What can hang from each mark
fisas: nezame nobi vuvem
kador: laza nido
vuvem: buve duvise fisas kador nezame zamab
laza: zamab
bobus: lepu nobi vuvem
kivofis: buve duvise vuvem
nezame: vozu
nido: fiza lepu
zamab: buve kivofis laza nido
vozu: bobus fisas
fiza: bobus nido pilege
lepu: nobi
pilege: lepu nido nobi
nobi: pilege vozu
duvise: buve fisas vuvem

Each row is shifted at random along 6 fixed directions that mean nothing.
Known rows, with every way that one mark hangs from another
bobus(vuvem(buve zamab)): [  65  -38  131  -43 -100  213    5   37   27   97   76   89 -130  -31
  120    9 -222  -54  155   27  122   37   77   12   27 -115   23  -60
  146   80  148  158  111  -73 -100  211    8   32   26  143  -81  -59
   27   29  -36  152  -57   67  -27 -126   78  210  -46  137    5  -85]
nezame(vozu(bobus(nobi(pilege)) fisas)): [ 173  154 -126 -149  -29   68 -144 -133   67   76   93  230  -42  115
 -136  139  -24 -281   64 -101   -6  -78  121 -230   40  -68  168  128
 -254  -11  365   88  248   46   49  206  -64   -5  -30   46  223  117
  -73  -63  -10    9   -5   50   83   15  -90    8  -42  117   74   57]
bobus(lepu nobi(pilege(nido(fiza))) vuvem(kador(laza))): [  61  102 -122 -123  -47   11  -70 -124  123   18 -176   62 -116  138
  130  141 -243  -54    0 -123   74 -176  463  115  190 -244  -67  -91
  -20  109   38  182  -21  -15  105 -158   40   67   41   43   37   -6
   69   53  167   50   28    5   60  -96  193 -114  -62  -77   48  207]
nido(fiza(bobus(vuvem) pilege) lepu(nobi(vozu))): [  63  168 -114  -40   48  121  -93   48  -46  119   14  177 -162  130
   41  137 -124  -88   84   54  -27  -77  423  -39  260  -77  -86   53
   22 -187 -129  193  322   45   26  147 -146  140  129  157 -114  125
  -69   29   19  147   -2  125   32  -74  117   72 -107    0  106   98]
laza(zamab(kivofis(buve duvise(fisas(nezame) vuvem(kador))))): [ 138 -113  261 -167 -169  257    6  -72 -226  288  165    5 -126  -41
  -32   19 -107 -190  284  -56 -109    8 -455  147  -70   -1  214  127
   18   19  329  113   27 -163   11  348   -9  -14   74  194    6  -26
   88   12  -23  158 -182  165 -108 -507   36  305 -177  106  -11 -161]
pilege(lepu(nobi(vozu(bobus fisas))) nido(fiza)): [   0   93 -231 -159  -62   30 -266   47   99  -69   77  262 -185   85
   93  174    2  -16  -30   13  161 -125  392  -20  148  -76  -20   89
   34  -68  153  323  212   -2 -147   91 -266  224 -199   51   43   -2
    2  128 -104  -95   56  191  -76  -20   39   41 -131  120  316  253]
vuvem(buve kador(nido(fiza lepu)) nezame): [ 114   29   73  -92 -327   -2 -124    3    1  171  -39   36 -194  148
  247  -86 -247   -1  150 -151   50 -278   50  313   49  -90 -134   64
   96    9   40  279 -108 -134  -97 -201 -100  191  -48   82  -51 -173
  326  179  107    0   49  183 -136  -89  113   82 -281  -23  166  181]
lepu(nobi(pilege vozu(bobus))): [  31   36 -116  -73  -25   81  -29  -34  -28  -13  -24   79  -95  -73
   85  144 -106 -122  160 -117 -176 -101  157  -22  208  -29  -70   34
  -75 -144  108  179  185    6   86   44    7   40    2  -29  -79  115
   18   92   38  127 -120  -53  165  -32  212   24   -3  -40  145  225]
bobus(lepu nobi(pilege) vuvem): [  24   26  -67 -181 -240  138   23  -42   49  112   83  102  -87  -11
  292  -21 -113  -43   89    7   15 -127  349 -184  280  -30 -116 -128
  128   72   -1  208  105  -62  -28  143 -109   57    9   52 -180   77
   38   84  -51  143  -88  158   70   13  188  102   -5   88  134  150]
bobus(lepu(nobi) vuvem): [  -3   84 -136 -167 -261   21 -123 -115   81   21  -28   84 -108    2
  -23   -2  -61  -95   36 -117  -88  -38  480   19  169  -10  -56   30
  -57  -79  -10  209   52 -127   29 -146 -106   48  -90   16  -52   -1
   46   80   16   53  -51   52   61  -12  146   -5   11  -78  194  226]
vozu(bobus(lepu(nobi) vuvem)): [  44   33  -83 -154  -61   77  -72  -43   61   28   46  176  -97   12
  126   73  -75  -83   48  -67   68 -121  328 -110  167  -65    5  -53
   34   32  158  178  166  -74 -112  108  -97    8  -73   13   24   85
  -37   79  -67   48  -50  131   51  -28  110   58  -45   96  145   57]
nezame(vozu(bobus(lepu nobi(pilege)) fisas)): [   5  107  -94 -232 -157  113 -112   -9   16   24  121  234  -44   23
   86   69  -73 -104   14   41  144  -47  261 -344  124 -134   64  -62
  -86   35  150  246  109   51    4  217 -229   24  -90  100  102  119
   19   34   -8   42   25   82   15   18  -54   85  -67  191  190  105]
pilege(nido(fiza(bobus) lepu(nobi))): [ -57  142 -148  -92 -121   82 -266   98  -34  -88  -45  190 -199   53
  -20  164 -132   41  -44   68   34   66  496  131   98 -115  -89   95
   49 -179 -214  328   18  -64    5  -33 -203  155  -84  172  -69  107
   -2  119   19   30   74   90  -38  -70  115   40 -157  -49  278  245]
nobi(pilege(lepu) vozu(bobus)): [  88   89  -83   11  -66  137 -262   68   60  210   74  311 -102  198
   34  199 -267 -140   64   21  208 -178  152  -16  131 -138   15   65
 -102  -22   63  282   46  183  111  262 -214  117  -51  223  102  -85
   56  150  168   27  120   61 -108 -122 -120  161 -172  212  156   12]
laza(zamab(buve nido(fiza(bobus(nobi) pilege) lepu))): [ 231  234 -105    6  -58   -2 -251  -44 -207  226 -169  221 -189  373
    8  -68 -319 -146   46 -178  -93 -251  173   61  185  -56   -9  238
 -143  -40 -189  128   -2  -40  175 -233   10   67  100  120   23   77
   38   91  217    5   98  209  -29 -118  206 -106 -261 -182   28  109]
nobi(vozu(bobus(vuvem(fisas nezame)))): [ -39  151  -21 -259  -74  -33 -326   34   44  -45   38  228  -56  142
 -102  -73  -30  -36  -37    4  278   35  326   62  -74 -242  108   24
  -30  -34  230  269   81  -34  -67  -26 -275   93 -243  129  229 -129
  167  105   37 -125  109   36 -167  -45 -162   65  -94  148  163    7]
lepu(nobi(pilege vozu(bobus(vuvem(zamab))))): [  57  178 -166 -118  159  -15 -251   -9  165  -89   -2  287  -85  164
 -223  169 -112 -196  -73  -49  210   94  314   87  -53 -233  224   51
 -158   40  281  147  222    8   -8  141 -109   23 -129  146  281  -41
 -147    7   45  -98  150  -57  -53  -74 -103  -28  -11  105   82  -35]
zamab(nido(lepu(nobi(vozu)))): [ -41   48 -158 -166 -242   -8 -189   21  -25 -146   -2  204 -196   38
   75  -62    2   28  -25  -43  -69   55  217  131   42  -21   -2  118
   67  -87  -67  259   45 -226 -102 -110 -176   85 -177   -6  -57   56
   62  113 -118  -60   24  163   -1  -37  176  -12 -114  -59  253  250]
lepu(nobi(vozu(fisas))): [  12  -83   75  -59 -143  266  122   46 -116  155  107   83 -138 -143
  328   58 -108  -34  326   16 -147 -237   72 -164  349   66 -194  -21
  129  -84   39  243  224   80    0  286  -40  116  105   27 -315   45
  103  128  -37  299 -246   75  131  -64  215  287  -15  111  149  185]
fiza(nido pilege(lepu nobi(vozu))): [  91   25 -134  -27  -29  165 -203  113  -39  127   41  260 -267  281
  220   14 -202   31   12   89  227 -205  180  -28  223 -126  -80   11
  115  -12 -143  282  158   82   -7  169 -184  136    4  148  -20  -48
   91  168   47  123  141  237  -93 -109   74  118 -241  176   95   -7]
bobus(lepu nobi(vozu)): [ 109   75  -83  -56  -28   89 -103  -51   46  118  -59  271 -100  238
   75  -24 -204 -125    4  -61  132 -214  161  -55  183 -152   67  -19
 -118   79  -37  167   45   20   66   53  -81   42   -7  123  121  -17
   57   34  135   39   64  115   44  -70   39   15  -81  100   55    3]
nido(fiza(bobus pilege(nobi))): [  96   90 -113  -69  -50  102 -205  105  -89   35  104  187 -279  164
  185   -7  -96   44   43   77   85  -81  190  -93  102  -44  -91   79
  207  -70   35  252  171  -65 -173  146 -178  148  -41   89  -84  129
   12  126 -130   81   64  331  -74   46  121  109 -223   98  142   79]
laza(zamab(buve kivofis nido)): [ 172    3   99   53 -316  128 -134  -97 -199  211   -7  174 -176  112
   30 -102 -288 -129  239 -157 -206  -66  -77  153   52   91   29  289
    0    6  -69  124  -79 -116  132  -10   60    5   57   95 -139    9
   60  103   62  118 -102  142   -7 -185  237  148 -133  -97   52  118]
fiza(bobus(nobi(pilege)) nido(lepu)): [  44  129 -136 -165  -89   95  -90   48  -79    4   -7  166 -152   48
  102   87 -107  -30    2   37  -39   10  290  -68  190  -88  -66   -7
   52  -92 -192  173  149  -90   28   69  -66   21   44   81  -79  221
  -29   37  -35  146   -5   90   99   16  168    3  -73   -2   96  130]
laza(zamab(kivofis(buve duvise(fisas)) nido(lepu))): [ 116  -57  147  -44  -65  203 -111   41 -190  136   44  213 -175  116
   36  -64 -226  -52   92   -6   27   44 -353   19  -42 -106  253  101
   52   86  -29  128 -100 -233   10  220  -46  -34   34  226   28   71
   20   33  -22   44  -24  228 -103 -499  114  185 -270   57    0 -172]
nobi(pilege vozu(bobus fisas)): [  19   57  -78 -177  -72   96  -78   44   67  -82  205  239 -133  -85
  106  145   31  -71   83   57   37   81  148 -226   68  -36   57   31
   95  -45  326  192  263  -47 -161  303 -164   65 -127   16    8  148
  -53    4 -233   40  -68  108   36   99   -2  147   10  195  156  143]
zamab(kivofis(vuvem) laza nido(fiza(bobus pilege))): [ 338   37   95  185  128  279  -75  -84 -265  338   99  219 -216  216
   25  144 -251 -208  318  -43  -92 -131 -215  137   58   54  114  320
  -18    3   46   40  214  -10   10  446  111   29  320  230  -53  177
 -206   70  -39  218 -151  232  -42 -246  143  245 -280   86  -39 -126]
lepu(nobi(pilege vozu)): [  42   83 -160  -54  -11   72 -176    6  168 -155  165  354 -166  103
 -100  153   34 -116  -46  104  117  244  133   71  -70  -83  171  122
   19   -7  248  164  235  -61 -122  368 -201   53 -109  174  105   87
 -190  -46 -202   -4   90   90  -19   18  -91  113   16  175  152   81]
kivofis(duvise(vuvem(buve zamab))): [  88   94  -51 -154  -81  -16 -309  -63   58  -33  -92  100 -137  163
 -327  -74 -180 -168  -66 -165  116  145  -25  319 -246 -201  306  128
 -241   -3  239  155  -68 -266  -18 -194  -45   35 -211  156  327 -182
   73   17   93 -169  153   49 -140 -248  -55  -54 -102  -27   50 -133]
nezame(vozu(bobus(lepu vuvem(buve duvise)))): [ -65   84  -41 -272 -304   55 -115  -62   89  -43   97   55  -45 -119
 -115  -14   19  -72  -36   43   87  278  240  -91  -76 -134  139  -65
  -45 -127   99  203  117 -176  -87  -28 -231    7 -176   76   92   41
   68  -46  -71   -7   13   40  -31  -71  -36   34   22   29  186   94]
kivofis(buve duvise vuvem(fisas(nobi) zamab(laza))): [-115  -64   78 -255 -122  121 -160   27 -250 -216  -39  -44 -164 -232
 -144 -122  -69   92   54   15  -28  296  -72  219 -240 -169  180  -20
  -13  -64   72  244 -104 -372  -59 -109  -31   49 -165   86   94   22
  114  100  -62  -37  -93  -31  -73 -291  162   83 -140  -58  162  -43]
nobi(pilege(lepu) vozu(fisas(nezame vuvem(buve)))): [ 108    3 -114 -204  -43   31 -110  -57  209 -205  192  324  -92  -17
 -155  190   89 -181  -72   69   59  301  118  -28 -113 -133  251   39
  -19   20  600   71  396 -114 -153  262 -112   34  -88   63  237   35
  -82 -175 -259  -72   32   23   28   -5  -67   33   49  183   53   -2]
duvise(buve fisas(nezame nobi) vuvem(kador(laza(zamab)))): [ 131   24  125 -223 -164   51  -75 -156  -94  117  168   46 -146  -46
 -153  139   23 -201  146 -113 -133   50  -80  260 -214   20  198  135
  -30   39  623   94   67 -166 -101  138  -82  -35  -73   87  206  -30
  109  -38 -123   43  -83  152 -103 -255  -80  130  -91  144   47   17]
nezame(vozu(fisas(vuvem(kador)))): [  45   16   24 -262 -248   38 -133  -73   24  -67   -2  106 -129  -16
  -53  -16  -69  -80   68 -111  -39   -2  172  -38  -47 -133   92    6
  -93  -37  360  206   53 -105  -32  -93  -70   46 -145  -87  146  -63
  219   53    9  -13   19   13   34  -41   15   29  -95   18   80   43]
laza(zamab(kivofis(buve))): [ 108  -12   20  -62 -237   97 -114  -84   -5  -33  112  190 -193   -7
  -48  -27  -73  -80   82  -39  -80  205  -75   12  -92   64  160  155
   89  -17  159   90   63 -279  -91  116  -20   -7  -69   86  -10  113
  -85  -75 -202   49  -73  209   12  -86  106  131  -48   15   52   59]
nobi(pilege vozu(fisas(vuvem(duvise(buve) nezame zamab)))): [  32   30   50 -341 -265   -5 -124   17    4  125   87   -6  -98  -26
  114  -71  -87  -99  149  -40   -7 -114   28  103   67  -45   17  -71
  -63   12  315  273  136  -89   -5  -24 -164  182 -124   82  -17 -251
  308  165   46   -9  -49   31 -137 -180   48  122  -48  111  186  139]
kador(laza nido(fiza(bobus(nobi)))): [  79  210 -101  -46 -179   34 -245  -59  -19  118   64  239 -225  102
 -107  101 -108  -76   63  -17   53   34  295   91  -27  -25  -28  197
   55  -69   83  216   -6  -21  -12   49 -209  115    4  254   18   29
   -2   39    4  111   53  185  -23   72  -79  117  -68   30  190  213]
kivofis(buve vuvem(fisas(nezame(vozu)) zamab)): [  76   63  108 -249 -344  147 -240  -34 -143  135  124   34 -119   18
 -185  -73  -50 -155  136  -31   45   40 -119  137 -199  -87  157  148
 -128  -50  339  235   18  -99   48  104 -125   74 -108  193  144 -185
  163   63   70  -24  -18   77 -166 -239 -108  174 -213   77  179  -79]
kador(laza nido(fiza(bobus(lepu nobi vuvem)))): [ 182  218 -169 -103 -113  -37 -121 -198  105  110   56  214 -191  139
  -58   74   -9 -157   15 -115    3  -46  392   23   63   -3   43  119
   35   23  165   56  205 -137 -114   -1  -94   71   65  106   79  121
 -107  -79 -120   53  -10  257   78  109   31  -36    8   -3   98  166]
kivofis(duvise vuvem(fisas kador(laza nido) nezame)): [ -78  -58  107 -258 -297    3  -35 -135  -85 -134   14 -178 -222 -297
    5 -128   94   76  203 -108 -175  191 -116  356 -154  -29  -45   51
  129 -178  216  201  -50 -356  -75 -228   15   66  -48  -15  -82    2
  254   59 -131  125 -216  -18   17 -143  147  104  -60 -134  136  220]
nobi(pilege(nido(fiza lepu)) vozu): [  93  131 -138   18   17   92 -198   50  130  -73  -41  297 -173  228
   19  213 -236  -66  -63   33  123   -4  337  117   78 -215   63   78
  -18  -21  -27  205   75    6   38   99 -104  136  -30  169   90   57
  -36    8   37  -53  141   86  -12  -93   68  -12 -159   47  110   98]
bobus(lepu vuvem(duvise(fisas) kador(nido) zamab)): [ 182  -11   98 -115 -166   78  190 -213   83  242  104 -153 -159 -127
  127   12   31 -201  255 -156 -204 -109  -68  204  122   97   22   16
   55   16  128    0  223 -254 -132   35  117   28  135  -72 -119   46
   73  -40 -146  203 -251   88   79 -159  190   84  -38  -26   -2  128]
kador(laza(zamab) nido(lepu(nobi))): [ 136  130  -66  114 -190   47  -95 -221  126   24  169  268 -230  -64
 -272  281   15 -221  119  -37 -184  281  179  237  -73  177   60  318
  -13 -147  173   31  160 -108   26  175  -51   13  120  230   -2  169
 -250 -199 -182  178  -80   68   88  -15 -103  145   47   -9  117  271]
nezame(vozu(bobus(vuvem))): [  41   84  -52 -186 -185   89 -141  -85   43  -52   70  133 -100  -31
 -106   34  -21 -106   47  -83  -13  100  301 -164  -51  -80  108   52
  -30 -102  255  145  149 -101  -72   29 -101  -12 -129  -26  109  102
   18   -9  -96    8  -27   90   72   25   20   27  -30   33   99   32]
nido(fiza(bobus) lepu(nobi(pilege vozu(fisas)))): [ 127  191 -138  -50   22   55 -147   58  -27  137  -11  242 -114  190
   36  185 -173 -163   95  -39  -61 -248  279  -20  271  -93  -46  108
 -133 -122  -25  205  259   96   87  127 -116  176   70  120  -14   61
   -8   64  106   36   25   73   26  -57   75   30 -119   18  154  154]
kivofis(buve duvise(vuvem(kador(laza(zamab(nido))) nezame))): [ 104  -39   15 -335 -451  -77 -115 -245  -86    5  103 -114 -271 -102
   30 -181  178  -57  186 -266 -248   73 -386  331 -198  168  116  205
   64  -23  491  110    9 -491 -209 -204   22   68 -144 -111   -1  -12
  136   64 -270  -72 -196  290  -88 -200  151   14  -94 -134  136  228]
vozu(bobus fisas(nobi vuvem(buve duvise zamab(laza)))): [  41  -97  224 -142  -66  184   53   13 -259  177  -26  -30  -38 -260
  127   93 -296  -75  304  -50  -86 -169   -9   41  102  -86  -29 -133
  -80   11  192  216   83    4   46   21   62   73   49   28  -28  -75
  237  170  172  166 -196 -135   22 -247  188  194 -101   64   94    5]
nobi(pilege(lepu nido) vozu(fisas(nezame vuvem))): [  15  -18 -140 -314 -256   32 -153    2   77 -158   52  187 -142  -53
  143  100   -5  -21  -21  -30  -18  -46  386  -53  133  -78  -20  -45
   74  -17  325  261  213  -74  -56  -43 -119  148 -169  -91   30  -45
  178   94  -98  -66  -14   82   35   17  196  -10  -43   55  206  208]
vuvem(buve duvise(fisas) nezame zamab(kivofis nido(fiza))): [  51  -11  122 -213 -392  -15 -131   14 -179  144   76  -84 -172   36
  235 -311  -67   37  185  -74   -6  -96 -232  322  -91   -3   -3  105
  168   56   31  272  -84 -330 -204 -128 -163  182 -155   70 -184 -178
  316  223  -81  -45  -88  261 -250 -255  242  127 -259  -25  227  177]
fiza(bobus(nobi vuvem(zamab)) pilege): [  55  144 -108 -239 -178   34 -133  -27  -45  101   76   48 -187   30
   84  -99   12  -62   64  -26    3  -36  316 -101  127   47  -65   22
   98  -50   27  182  238 -163 -121   -6 -101   95  -53   22 -102   66
   -5   68 -113  100  -45  219  -20   87  133   43  -40   13  114  127]

Rows
[  33   52  -16  -66  -35  134  -98  -68  155   89   71  213 -106   85
  -97  180 -102 -152   42   52  152   80  274  107   55 -141   81   32
  -51   41  101  179   96   19    3  274 -125   -6   20  207   82   -6
  -96    7   21  124   29  -23  -50 -155 -122  163  -46  139   82   20]
bobus(lepu(nobi) vuvem(kador))
[ 112 -105  179  -99 -187  106   36 -115 -279   29  -13  -80 -129 -125
  -62  -37  -51 -125  266 -158 -337  132 -266  368 -144   13  117  218
    9   13  104   37  -12 -265  -21  -99  197  -53   52  -59  -59   81
  117   34  -80  118 -263  -57   21 -231  302   58  -89 -159    7  131]
vuvem(duvise(fisas(nezame)) kador zamab(buve laza nido))
[  28 -103  -24 -233 -168   98  -52  -56   83 -140   86   79 -134 -170
   25  248  -14  -65    9   69  -10  176  145  230  -73 -131   47  -54
   48   25  408  196  195 -114  -76  147  -31   48  -53    1   90   18
   87   21 -112   38  -21  -73    1 -164  122   59 -102   81  131  125]
fisas(nezame nobi(pilege(lepu nido)) vuvem(buve kador))
[ -26   -3  105 -322   -6  119  -24   84  -97   78   65  169  -62    6
  195   53  -98  -15   44   31  231 -207  211 -117   72 -288   85 -206
   94  141  269  266   85   38 -139  203 -214    7 -133   18  187  -35
  230  144   50    9   17   76  -92 -176   13  125 -184  246  103 -110]
duvise(fisas(nezame nobi(vozu(bobus(lepu vuvem(kador))))))
[  65  -33   84 -207 -169  164  -53    8 -197    5   19  137  -86  -63
  115   37 -150  -55  135  -83  -25 -193   89 -187  -16 -125   29  -41
  -13   -4  297  210   73   36  -34   79  -43  -37  -83  -76  136   81
  219  114   44   54  -63   75   83  -36  152   81 -193   95  112  -37]
fisas(nezame(vozu(bobus)) nobi)
[ 116  -29   92 -142 -203  116 -116  -66   43  -28  120  196 -120   68
  -41  -57  -63  -98   73    1  113  108  -54   58 -169 -137  175    8
  -26   44  445  151  141  -94 -112  179 -116   54  -58  123  164  -71
  117   -4  -78    2   42   95  -46 -117  -65  138 -103  168   64 -111]
fisas(vuvem(buve nezame(vozu)))
[ 243  -17   89   26   -4  240  -16 -153  -72  245   29    5 -194    5
  -84   92 -171 -245  283 -156 -160  -61 -320  186   -9   22  148  207
 -155   21  266   35   87 -127   99  209  222  -31  188  136    4   -9
  -79   38   31  163 -199   25   37 -344  104  151 -191  -12  -34  -84]
kivofis(buve vuvem(zamab(nido)))
[ -78  -97  166 -408 -415   50 -252  144 -177 -113   46   99 -131  -12
   80 -151 -172  103  -19   33  226  132    1  169 -299 -224  160 -131
  138  133  277  375 -170 -197 -204  -91 -256   70 -337   72  172 -239
  379  214   16 -132  150  143 -273 -170   13  132 -183  150  213  -72]
fisas(nezame(vozu) vuvem(duvise(buve) kador zamab(laza)))
[ 124   29   19   24 -167  152 -173   -7 -297  123  -34  159 -165   84
  -32   52 -251  -54  172  -63 -206   42   24  159   14    1   51  260
    2  -85 -248  155  -34 -202   53   10    2   57  113  158 -104  188
  -35   91   -3   81 -115  157   -6 -224  254   97 -232 -120  126  119]
zamab(kivofis(buve) laza nido(fiza(bobus) lepu))
[ 170   79   94  116 -191   88 -246  -53  -93  214  -12  362 -171  240
  -61   73 -365 -122  109  -70   59  -61    9  195  -44  -48   98  236
  -34   71  -56  152 -154  -12  150   85  -45   -5   59  271   72  -43
    5   35  149   58   69  149 -112 -251  -29  161 -216   49   26   -7]
kador(laza(zamab(kivofis nido(lepu))))
[ 128  -59  120 -249 -420  168   42  -63 -121  121  260   25 -126 -194
  131   44  -20 -158  245   21 -127  -18  -84   17  -69   55   11   -9
   52   49  524  178  269  -58 -102  323  -81   98    2   19  -57  -36
  142   52 -126  100 -133   92   -3  -95  113  210 -101  152  184   51]
fisas(nezame(vozu) nobi(pilege) vuvem(buve zamab))
[ 111    7   84 -121 -103   12 -206  -40   19   10  147   90 -130   64
 -163   32   11 -139   52   34   86  252 -225  406 -288  -38  251  174
  -25   56  233  104   91 -283 -213  133  -68   33 -138  139  180  -30
   -8  -41 -193  -47    0   93 -209 -178 -127  131  -82  151   83   16]
vuvem(duvise(buve) fisas kador zamab(laza))
[  73  -25  183 -232  -98   26  -25  -64  -53   83  206   29 -136 -115
  173   26   73  -39  230   15  121 -102  -57  216 -132  -45    2  -28
  172  139  500  143  257 -121 -284  265  -48   82  -41  -11   66   -4
   97   55 -213   58 -161  100 -120  -93  -38  208 -138  244   82    3]
vozu(bobus(vuvem(fisas(nobi) kador(laza) nezame zamab)))
[  32   41   57 -260 -338   12 -183  -24  -30  241   90  150 -138  -21
  176   97 -164  -61  166  -79  112 -295  215  -41  123  -55  -96  -41
    0   71  355  335  -64   26  -27   21 -217  133 -145   54   55 -175
  254  208  112   37  -14  118 -116  -68  -88  187 -139  171  227  137]
vozu(bobus(lepu) fisas(vuvem(kador(laza))))
[  93   50   -2 -236 -319    7   20 -169  -42  246   33 -161  -33 -150
  180  -59   20 -153  232 -180 -264 -265  165   -8  283  120 -155    0
  -49 -164   41  123  203 -185   -1 -200   20   72  -15 -163 -171   55
  203   77  -18  103 -281   92  112  -56  260    6  -22 -107  161  263]
vozu(bobus(lepu vuvem(duvise fisas)))
[ -91   27  -81 -127  -44  101  -39   65    8 -170  -25  161  -95 -101
  150   99 -179   29    7   27   49   92  296 -164  142 -200  -12 -139
   45  -67  -30  244   19  -38   26   17 -103   -6  -81   29   -6  168
   59   67    4   86  -18  -53  109    7  162   24  -22   49  130  147]
nobi(pilege vozu(bobus(lepu)))
[ 117  -73  203 -154 -111  159   91 -118  -43   61   57  -92  -83  -72
   20  -38  -75 -162  271 -119  -66  -19 -215  195  -83  -94  121   13
 -106    9  373   94  216 -117  -74   94  118   36   80    3   67  -49
  153  -25  -36  124 -159  -46   -8 -217   45  130 -102   89  -44  -51]
duvise(vuvem(buve kador nezame(vozu(fisas)) zamab))
[ 196   -7  -27 -174  124   93    7  -29   35 -165  -21  250 -121   22
  129  277 -146 -109    5  -35  -52 -148  317  -38   79 -198   96  -63
    8  128  479   75  299  -42  -85  142   98   36   47  -76  189  158
   19  -43 -102  -46  -38   54  151  -82  260  -57 -181   79    5  -25]
vozu(fisas(nezame nobi(pilege(nido(fiza lepu))) vuvem))
[ 156   91   22  162   54  185 -249  -33  -78   80  -49  333 -150  241
 -194  188 -348 -135   99  -44   89   68  139  162  -87 -175  146  275
 -113   48   41  158 -162   77  112  139  -24  -10   70  278  144   20
  -65   91  135   58   58    1  -65 -166  -45  131 -204   44   42   -1]
zamab(laza nido(fiza))
[  11  143  -66 -102  -81   69 -134   27  -29  -35 -100  109 -129   19
  -42   73 -197  -10   19  -45  -86   38  528  -35  120 -152  -63   15
   36 -183 -144  182   59 -111   26 -165  -52   63    4   47  -57  143
   53   24   32   59  -14   52   89  -15  185  -32  -94 -121   68   96]
nido(fiza(bobus(vuvem)) lepu)
[  22  -43  129 -348 -356  160  -67  -88  -84  177  178 -134 -156 -131
  -28  -79   71 -108  264  -63 -118   -6 -237   17  -56   20   77   80
  -94 -136  337  248   81 -166  -31  139 -125  102  -59   84  -24  -95
  229   94  -68   97 -183   97 -118 -302  -39  233 -120   80  170   69]
kivofis(duvise(buve) vuvem(kador nezame(vozu(fisas))))
[  27   37   19 -201 -131   36 -119  -24   59   45  -13  115  -53   59
  100  -54 -160  -44   32  -84  189  -90  251  -41   61 -195   34 -110
   -4   58  174  211   34  -90  -77  -73 -108   25 -114   75  116  -62
  148   97   57  -13    9   60  -66  -77   43   40  -84   93  103    5]
vozu(bobus(lepu vuvem(buve nezame)))
